Below is a small trained network, with its code and all its weights. Each question gives an input and a target symbol and asks what happens when units are switched off, that is, made to give their printed mean instead of their output.

import numpy as np


def w(rows, s, z=0):
    codes = np.array(rows[::2]) - 128.0
    scale = np.full(codes.shape[1], s)
    scale[-1] = z or s
    return codes * scale


def norm(h):
    return h / np.sqrt((h * h).mean(-1, keepdims=True) + 1e-5)


def f(y):
    return y / 2 * (1 + np.tanh(0.7978845608 * (y + 0.044715 * y**3)))


def softmax(a):
    e = np.exp(a - a.max(-1, keepdims=True))
    return e / e.sum(-1, keepdims=True)


def log_softmax(a):
    a = a - a.max(-1, keepdims=True)
    return a - np.log(np.exp(a).sum(-1, keepdims=True))


def net(x, mask):
    ids = ['ΠΦγδεζηθλμξσ'.index(c) for c in x.split()]
    T = len(ids)
    res = E[ids] + P[:T]
    u = 0
    for l in range(2):
        q, k, v = (norm(res) @ M[l].T for M in (Q, K, V))
        z = softmax(np.where(np.tri(T) > 0, q @ k.T / 3**0.5, -1e9)) @ v
        res = res + np.where(mask[u], z, O[l][:, -1]) @ O[l][:, :-1]
        u += 1
        y = f(norm(res) @ A[l][:, :-1].T + A[l][:, -1])
        res = res + np.where(mask[u : u + 8], y, B[l][:, -1]) @ B[l][:, :-1]
        u += 8
    return log_softmax(norm(res)[-1] @ U[:, :-1].T + U[:, -1])


Q, K, V, O, A, B = {}, {}, {}, {}, {}, {}
E = w([
[160,72,121,185,107,171,97,128,112],'Π',
[144,99,9,102,73,178,97,151,94],'Φ',
[100,175,202,139,150,165,119,217,123],'γ',
[157,121,125,173,55,52,96,53,156],'δ',
[108,190,169,96,147,126,88,112,176],'ε',
[124,154,150,144,140,167,55,95,168],'ζ',
[103,168,150,169,125,163,116,58,227],'η',
[114,182,199,9,169,149,130,198,194],'θ',
[101,173,77,88,2,157,143,116,132],'λ',
[79,153,187,140,76,179,122,143,60],'μ',
[143,140,201,168,84,189,87,31,162],'ξ',
[92,203,136,149,120,225,126,60,76],'σ',
],0.0095)
P = w([
[95,61,67,89,144,112,80,167,20],'0',
[177,88,76,149,82,174,144,83,171],'1',
[156,214,98,187,141,131,153,200,78],'2',
[68,148,173,98,120,79,210,133,119],'3',
[164,106,116,176,75,253,128,67,160],'4',
[145,228,127,217,107,213,82,84,64],'5',
[26,123,187,132,152,110,132,149,142],'6',
],0.0057)
Q[0] = w([
[147,121,99,134,97,137,68,89,108],'0.h1',
[175,151,99,127,126,87,102,150,2],'0.h1',
[177,68,105,68,161,117,114,162,161],'0.h1',
],0.0088)
K[0] = w([
[188,79,3,140,65,93,122,81,153],'0.h1',
[135,151,50,125,131,27,157,125,42],'0.h1',
[136,130,111,28,163,51,87,238,190],'0.h1',
],0.0054)
V[0] = w([
[189,225,111,155,109,179,47,127,84],'0.h1',
[165,147,107,163,63,87,131,95,42],'0.h1',
[18,98,119,179,2,195,151,58,98],'0.h1',
],0.0032)
O[0] = w([
[199,178,131,110,202,177,230,218,247,203],'0.h1',
[123,165,150,120,142,128,192,254,201,139],'0.h1',
[129,66,7,149,136,21,191,152,190,255],'0.h1',
],0.0039,0.0052)
A[0] = w([
[224,103,211,121,181,115,172,147,245,94],'0.n1',
[99,157,113,117,62,53,109,126,183,204],'0.n2',
[84,132,102,125,141,230,214,68,185,175],'0.n3',
[10,112,84,124,202,126,199,164,97,252],'0.n4',
[95,111,6,228,71,183,158,155,118,134],'0.n5',
[79,125,158,148,135,45,124,181,112,37],'0.n6',
[148,144,6,106,103,155,98,108,132,102],'0.n7',
[3,100,149,27,88,51,142,204,117,148],'0.n8',
],0.0052,0.002)
B[0] = w([
[169,100,138,139,133,110,67,101,109,165],'0.n1',
[117,153,165,137,158,140,195,183,81,170],'0.n2',
[125,64,120,120,137,61,130,135,84,253],'0.n3',
[213,154,163,89,80,19,157,79,102,175],'0.n4',
[69,175,167,122,156,137,110,122,132,237],'0.n5',
[133,87,36,98,160,178,137,63,89,118],'0.n6',
[152,105,194,159,199,99,130,90,185,170],'0.n7',
[115,58,108,254,115,87,102,87,174,147],'0.n8',
],0.0061,0.0069)
Q[1] = w([
[160,157,1,51,111,245,28,190,67],'1.h1',
[103,63,239,128,111,82,160,121,131],'1.h1',
[133,51,109,175,128,124,99,101,195],'1.h1',
],0.0063)
K[1] = w([
[154,22,108,95,196,10,53,232,109],'1.h1',
[150,78,180,77,152,255,167,106,89],'1.h1',
[112,96,167,229,114,201,37,7,137],'1.h1',
],0.0052)
V[1] = w([
[92,143,133,180,130,134,104,13,3],'1.h1',
[105,106,129,45,37,140,123,147,96],'1.h1',
[225,54,226,128,52,93,53,171,205],'1.h1',
],0.0032)
O[1] = w([
[195,84,117,6,123,133,213,94,136,173],'1.h1',
[65,70,113,187,45,55,27,91,172,3],'1.h1',
[134,85,108,171,142,255,146,96,182,107],'1.h1',
],0.0049,0.0032)
A[1] = w([
[178,254,143,119,99,177,82,170,98,139],'1.n1',
[47,166,154,95,91,98,125,129,52,4],'1.n2',
[158,110,124,125,159,137,148,88,138,47],'1.n3',
[96,168,85,196,125,96,171,107,163,251],'1.n4',
[231,126,106,168,111,188,82,121,173,136],'1.n5',
[111,182,174,154,138,128,179,129,91,75],'1.n6',
[108,83,108,149,85,125,71,168,57,64],'1.n7',
[61,176,161,123,205,93,162,144,99,85],'1.n8',
],0.0077,0.0018)
B[1] = w([
[122,222,123,254,207,117,159,95,74,192],'1.n1',
[166,86,160,130,142,69,129,207,172,165],'1.n2',
[72,155,167,150,119,125,191,136,155,162],'1.n3',
[145,122,159,100,140,193,77,143,118,254],'1.n4',
[123,159,83,101,99,60,117,153,71,192],'1.n5',
[107,164,84,108,155,162,100,72,146,220],'1.n6',
[138,189,123,127,111,144,147,107,184,119],'1.n7',
[105,147,49,165,68,152,105,128,80,255],'1.n8',
],0.0068,0.0057)
U = w([
[152,89,68,16,191,202,173,220,145,128],'Π',
[236,79,25,116,197,94,60,74,183,3],'Φ',
[250,166,192,142,57,151,120,166,187,146],'γ',
[153,1,99,217,155,185,150,206,52,83],'δ',
[160,150,198,44,197,193,21,65,51,133],'ε',
[159,222,125,211,192,139,150,193,71,149],'ζ',
[48,183,44,128,142,180,181,37,73,94],'η',
[50,104,205,65,74,219,49,129,146,191],'θ',
[33,107,142,203,22,104,96,237,139,47],'λ',
[144,33,105,239,49,40,132,37,150,118],'μ',
[107,64,229,163,221,163,235,68,187,171],'ξ',
[153,161,174,30,123,2,210,158,78,226],'σ',
],0.0074,0.0018)

Each question gives the input, a string of symbols that net reads in full, and the target symbol t.
The units are the heads (3 rows each of Q, K, V and O) and the neurons (one row each of A and B). Each row of codes is followed by its name. A weight is (code - 128) times the scale printed after its matrix; where a second scale follows, it is the last column's (O, A, B and U).
mask holds one flag per unit, layer by layer, with each layer's heads first. A switched-off unit (its flag False) gives its mean, the last column of its rows in O or B, instead of its output. The means were averaged over made-up inputs and are rounded, as every weight is.
A unit's drop is (log p(t) with every unit on - log p(t) with that unit switched off) / (log p(t) with every unit on - log p(t) with every unit switched off).
The circuit of an input: a set's keep is (log p(t) with only the set's units on - log p(t) with every unit switched off) / (log p(t) with every unit on - log p(t) with every unit switched off). Starting from the 12 units with the biggest drops (on a tie, the unit counted first), units are removed one at a time, each time the one whose removal leaves the highest keep (on an exact tie, the one counted first), for as long as the keep stays at least 0.8.
circuit, biggest first: the units of the circuit, biggest drop first
unit that matters most: the unit with the biggest drop
top k neurons: the k neurons with the biggest drops, biggest first
k most important neurons of layer l: the k neurons of layer l with the biggest drops, biggest first
input γ λ θ ξ η ξ ε, target ξ: unit that matters most	0.n8
input η ε λ θ, target λ: top 2 neurons	(0.n8; 0.n7)
input μ γ Φ σ ζ, target Φ: top 3 neurons	(1.n5; 1.n1; 1.n8)
input λ Π σ μ Π η λ, target λ: circuit, biggest first	(0.n8; 1.n4)
input σ η ξ γ Φ, target Π: 4 most important neurons of layer 1	(1.n1; 1.n5; 1.n8; 1.n6)
input μ γ λ η, target λ: 2 most important neurons of layer 1	(1.n2; 1.n8)
input λ θ δ δ μ, target λ: top 3 neurons	(1.n2; 0.n5; 0.n3)
input η ε δ θ, target θ: top 2 neurons	(0.n8; 1.n1)
input δ μ γ δ Φ, target Π: top 4 neurons	(1.n1; 0.n7; 1.n8; 0.n8)
input ξ λ η ζ δ, target γ: 4 most important neurons of layer 1	(1.n1; 1.n8; 1.n5; 1.n4)
input ξ ξ Φ Π, target ξ: circuit, biggest first	(1.h1; 1.n8)
input θ λ σ Φ ε, target σ: top 2 neurons	(1.n5; 1.n8)
input γ ζ η Φ, target η: 3 most important neurons of layer 0	(0.n5; 0.n7; 0.n4)
input Φ Π η Π, target η: unit that matters most	0.n5
input μ η δ ε, target η: circuit, biggest first	(1.n8; 0.n6)
input δ δ δ η, target η: top 2 neurons	(0.n2; 1.n8)
input μ μ Φ σ, target σ: top 3 neurons	(0.n4; 1.n2; 1.n1)
input ξ η Φ η Π λ, target ζ: top 3 neurons	(1.n1; 1.n2; 0.n8)
input λ Φ μ ε, target μ: top 2 neurons	(0.n8; 0.n5)
input Φ σ ε ζ γ η Φ, target η: 4 most important neurons of layer 0	(0.n5; 0.n7; 0.n3; 0.n4)
